Below is a small trained network, with its code and all its weights. Each question gives an input and a target symbol and asks what happens when units are switched off, that is, made to give their printed mean instead of their output.

import numpy as np


def w(rows, s, z=0):
    codes = np.array(rows[::2]) - 128.0
    scale = np.full(codes.shape[1], s)
    scale[-1] = z or s
    return codes * scale


def f(y):
    return y / 2 * (1 + np.tanh(0.7978845608 * (y + 0.044715 * y**3)))


def softmax(a):
    e = np.exp(a - a.max(-1, keepdims=True))
    return e / e.sum(-1, keepdims=True)


def log_softmax(a):
    a = a - a.max(-1, keepdims=True)
    return a - np.log(np.exp(a).sum(-1, keepdims=True))


def net(x, mask):
    ids = ['ΔΣΦβεζθπ'.index(c) for c in x.split()]
    T = len(ids)
    res = E[ids] + P[:T]
    u = 0
    for l in range(3):
        q, k, v = (res @ M[l].T for M in (Q, K, V))
        z = softmax(np.where(np.tri(T) > 0, q @ k.T / 2**0.5, -1e9)) @ v
        res = res + np.where(mask[u], z, O[l][:, -1]) @ O[l][:, :-1]
        u += 1
        y = f(res @ A[l][:, :-1].T + A[l][:, -1])
        res = res + np.where(mask[u : u + 8], y, B[l][:, -1]) @ B[l][:, :-1]
        u += 8
    return log_softmax(res[-1] @ U[:, :-1].T + U[:, -1])


Q, K, V, O, A, B = {}, {}, {}, {}, {}, {}
E = w([
[135,129,154,176,169,155,111,238,150,252],'Δ',
[181,29,145,151,3,143,147,63,123,81],'Σ',
[149,44,39,64,209,44,149,201,148,109],'Φ',
[62,143,183,77,150,206,140,163,178,80],'β',
[101,70,94,196,158,201,170,135,94,105],'ε',
[167,191,116,195,181,58,175,94,107,76],'ζ',
[248,180,149,146,97,106,181,130,21,173],'θ',
[199,161,106,80,213,166,195,136,143,169],'π',
],0.012)
P = w([
[75,165,117,155,215,149,52,9,113,194],'0',
[196,153,175,158,112,157,105,224,205,62],'1',
[103,127,231,115,139,90,216,132,123,167],'2',
[105,111,74,159,82,84,124,73,183,149],'3',
[191,151,176,166,102,155,107,237,185,63],'4',
[104,107,216,84,157,134,201,123,58,154],'5',
[117,91,76,153,79,71,116,72,183,156],'6',
[191,140,191,170,104,139,105,251,179,55],'7',
[121,90,198,74,156,182,207,114,17,146],'8',
[115,104,69,140,74,87,101,84,174,158],'9',
[187,144,193,172,119,151,111,255,178,50],'10',
],0.0092)
Q[0] = w([
[189,135,161,192,100,203,130,246,185,154],'L0H0',
[74,124,137,149,166,132,107,55,113,255],'L0H0',
],0.0077)
K[0] = w([
[128,139,140,150,146,166,4,121,118,168],'L0H0',
[141,132,147,159,103,119,180,185,147,156],'L0H0',
],0.014)
V[0] = w([
[71,157,190,60,83,114,103,112,196,96],'L0H0',
[85,160,204,33,163,188,254,180,55,113],'L0H0',
],0.005)
O[0] = w([
[190,52,95,123,11,137,122,182,125,63,5],'L0H0',
[125,97,65,202,86,126,254,120,106,96,149],'L0H0',
],0.0092,0.0023)
A[0] = w([
[126,129,38,123,107,158,149,64,162,138,151],'L0N0',
[163,146,152,108,24,92,144,118,151,114,166],'L0N1',
[2,110,94,147,172,161,112,123,138,172,201],'L0N2',
[99,151,117,138,148,162,59,173,213,123,206],'L0N3',
[131,135,212,131,84,129,126,160,86,136,45],'L0N4',
[170,116,126,168,99,150,123,177,165,105,4],'L0N5',
[147,114,70,165,94,89,97,119,142,166,152],'L0N6',
[152,137,57,128,154,63,86,58,119,142,106],'L0N7',
],0.0091,0.0019)
B[0] = w([
[76,74,128,112,219,132,118,82,77,128,162],'L0N0',
[123,187,174,118,135,87,106,101,205,200,161],'L0N1',
[124,113,141,142,165,60,72,90,235,152,226],'L0N2',
[169,99,152,165,117,62,130,167,153,158,255],'L0N3',
[114,89,51,70,203,151,174,128,186,125,159],'L0N4',
[184,205,48,125,144,129,138,143,116,2,159],'L0N5',
[107,120,71,102,28,119,66,90,89,147,160],'L0N6',
[140,143,36,87,152,65,114,87,55,76,191],'L0N7',
],0.0077,0.0043)
Q[1] = w([
[145,224,151,254,184,141,132,118,149,78],'L1H0',
[210,127,87,111,188,93,114,229,153,46],'L1H0',
],0.007)
K[1] = w([
[111,213,153,255,186,84,180,85,180,82],'L1H0',
[135,147,91,65,234,85,63,139,204,68],'L1H0',
],0.0071)
V[1] = w([
[34,2,166,177,115,196,204,100,190,153],'L1H0',
[163,232,198,154,109,195,107,8,65,142],'L1H0',
],0.0043)
O[1] = w([
[119,72,95,154,96,85,180,133,211,154,8],'L1H0',
[107,137,164,121,1,87,141,113,73,104,4],'L1H0',
],0.0091,0.0033)
A[1] = w([
[82,118,85,207,81,90,121,48,136,119,150],'L1N0',
[29,166,150,32,195,97,58,110,85,228,68],'L1N1',
[100,75,89,176,136,85,2,99,112,82,167],'L1N2',
[78,100,147,133,120,215,159,205,232,130,110],'L1N3',
[87,90,126,141,129,158,44,32,136,47,253],'L1N4',
[152,39,122,186,126,146,169,84,105,117,201],'L1N5',
[141,167,223,53,131,181,32,145,113,102,89],'L1N6',
[217,160,177,208,118,165,221,146,47,165,185],'L1N7',
],0.0069,0.003)
B[1] = w([
[129,229,109,126,138,136,77,168,92,186,195],'L1N0',
[139,127,51,140,175,75,141,71,209,125,253],'L1N1',
[95,197,98,140,107,147,124,254,177,101,242],'L1N2',
[187,87,95,131,107,52,163,82,24,82,236],'L1N3',
[55,196,120,68,116,108,179,177,139,142,206],'L1N4',
[104,158,199,69,203,149,90,165,169,179,185],'L1N5',
[143,194,106,151,137,60,48,203,160,134,210],'L1N6',
[96,67,131,105,72,81,112,95,202,30,249],'L1N7',
],0.0067,0.0052)
Q[2] = w([
[174,140,141,138,98,169,38,166,166,166],'L2H0',
[255,155,129,173,150,133,118,179,108,20],'L2H0',
],0.0077)
K[2] = w([
[172,161,87,255,98,70,47,159,151,175],'L2H0',
[239,165,137,158,217,41,128,6,157,49],'L2H0',
],0.0056)
V[2] = w([
[48,173,22,50,101,123,178,36,2,72],'L2H0',
[195,117,137,117,48,80,115,196,15,39],'L2H0',
],0.0048)
O[2] = w([
[169,92,180,102,50,191,216,156,138,182,115],'L2H0',
[254,136,169,112,133,89,112,107,167,125,3],'L2H0',
],0.008,0.011)
A[2] = w([
[111,156,103,141,191,134,47,136,155,179,205],'L2N0',
[68,122,137,119,158,181,111,198,151,80,91],'L2N1',
[98,91,70,172,192,120,118,44,66,123,22],'L2N2',
[137,158,192,68,144,141,140,134,180,164,253],'L2N3',
[117,158,76,125,159,157,157,179,47,140,111],'L2N4',
[100,111,86,73,126,108,105,128,200,253,20],'L2N5',
[171,182,125,121,185,95,108,126,149,185,151],'L2N6',
[130,173,108,111,147,81,95,86,84,98,91],'L2N7',
],0.0079,0.0043)
B[2] = w([
[162,90,184,171,82,188,134,52,106,133,253],'L2N0',
[231,221,67,134,131,78,129,93,107,243,202],'L2N1',
[159,140,167,1,42,104,156,132,94,83,184],'L2N2',
[98,114,142,124,140,43,110,82,105,142,159],'L2N3',
[174,131,167,144,123,206,205,112,171,100,187],'L2N4',
[225,136,170,78,153,163,74,150,142,59,186],'L2N5',
[71,59,166,170,82,184,158,200,97,84,186],'L2N6',
[123,15,44,154,64,138,170,156,113,174,171],'L2N7',
],0.0061,0.016)
U = w([
[121,57,154,164,109,169,74,148,110,89,114],'Δ',
[106,152,164,54,115,120,77,228,90,100,127],'Σ',
[184,125,61,99,125,128,138,157,200,59,68],'Φ',
[13,108,83,151,220,2,132,153,217,113,255],'β',
[174,176,132,195,173,148,137,97,137,163,129],'ε',
[58,98,120,172,56,185,208,220,130,65,73],'ζ',
[179,117,64,122,96,64,134,91,45,152,83],'θ',
[187,65,244,99,137,181,203,86,55,106,152],'π',
],0.0054,0.0057)

Each question gives the input, a string of symbols that net reads in full, and the target symbol t.
The units are the heads (2 rows each of Q, K, V and O) and the neurons (one row each of A and B). Each row of codes is followed by its name. A weight is (code - 128) times the scale printed after its matrix; where a second scale follows, it is the last column's (O, A, B and U).
mask holds one flag per unit, layer by layer, with each layer's heads first. A switched-off unit (its flag False) gives its mean, the last column of its rows in O or B, instead of its output. The means were averaged over made-up inputs and are rounded, as every weight is.
A unit's drop is (log p(t) with every unit on - log p(t) with that unit switched off) / (log p(t) with every unit on - log p(t) with every unit switched off).
The circuit of an input: a set's keep is (log p(t) with only the set's units on - log p(t) with every unit switched off) / (log p(t) with every unit on - log p(t) with every unit switched off). Starting from the 12 units with the biggest drops (on a tie, the unit counted first), units are removed one at a time, each time the one whose removal leaves the highest keep (on an exact tie, the one counted first), for as long as the keep stays at least 0.8.
circuit, biggest first: the units of the circuit, biggest drop first
unit that matters most: the unit with the biggest drop
k most important neurons: the k neurons with the biggest drops, biggest first
k most important neurons of layer l: the k neurons of layer l with the biggest drops, biggest first
input Σ ζ ζ β ζ Σ Δ Δ Φ β Φ, target Δ: most important neuron : (L2N6)
input Φ Φ β Φ ζ π, target β: 2 most important neurons : (L2N0 L1N7)
input β β ζ Φ Δ β β ζ, target Φ: circuit, biggest first : (L0H0 L0N5 L2H0)
input θ β Φ Φ Σ, target π: circuit, biggest first : (L2H0 L1N1 L1H0 L0H0)
input Φ ε ζ Δ θ β Φ ε θ β θ, target ε: 2 most important neurons : (L1N1 L2N1)
input ζ Φ Φ ζ θ Δ Φ ε, target Σ: circuit, biggest first : (L1H0 L0H0 L1N6 L0N7)
input Φ Φ ζ θ Δ, target ε: 3 most important neurons : (L1N1 L2N1 L0N7)
input Σ θ θ Φ Σ ζ Δ β, target Δ: 4 most important neurons : (L2N6 L1N2 L2N0 L1N6)
input Φ β θ, target β: 2 most important neurons : (L0N4 L2N0)
input ε ζ Φ Φ Φ ε Φ ζ β, target β: circuit, biggest first : (L0N2 L2N4 L1N1)
input θ π θ β θ β Φ, target Φ: 2 most important neurons of layer 1 : (L1N2 L1N1)
input Σ ε ε θ π β, target β: 2 most important neurons of layer 0 : (L0N2 L0N5)
input β Φ Φ Φ θ ε, target β: circuit, biggest first : (L2N0 L2N5)
input ζ θ ε θ Φ Σ, target β: most important neuron of layer 2 : (L2N0)
input Δ Σ β Φ β Δ Φ ζ θ, target β: 2 most important neurons of layer 1 : (L1N7 L1N3)
input θ Σ β ζ β, target π: circuit, biggest first : (L2H0 L1H0 L0N7)
input θ Σ Φ π β β Φ β Φ Δ β, target π: 2 most important neurons of layer 1 : (L1N1 L1N7)
input ζ Δ ζ β Φ ε ε π ε θ π, target Σ: circuit, biggest first : (L1H0 L1N6 L0H0 L0N7)
input β π Φ θ ε π θ Φ ε Φ θ, target Φ: 2 most important neurons : (L0N5 L1N7)
input Δ θ Φ Δ β ε Δ Σ, target θ: unit that matters most : L2H0
input Δ Φ Φ, target π: 2 most important neurons of layer 1 : (L1N7 L1N2)
input Φ ζ ζ π Φ β ζ ζ β Δ, target Δ: 4 most important neurons : (L2N0 L2N6 L2N5 L0N3)
input ζ ζ θ π θ Σ β ζ, target Σ: 4 most important neurons : (L1N1 L1N6 L0N7 L2N0)
input Φ Φ Φ π π, target ε: 4 most important neurons : (L1N1 L2N1 L0N7 L0N2)
input Δ ζ θ Φ Φ ε β β θ Φ Σ, target θ: 2 most important neurons of layer 0 : (L0N2 L0N3)
input θ Σ β Φ Φ Φ β Φ ζ ζ ζ, target π: 2 most important neurons : (L1N1 L0N7)
input β Δ ε Δ ζ ζ Δ ε, target Φ: 4 most important neurons : (L0N5 L2N0 L1N7 L2N6)
input ε Σ Δ π Δ ε β ζ, target β: unit that matters most : L0N2
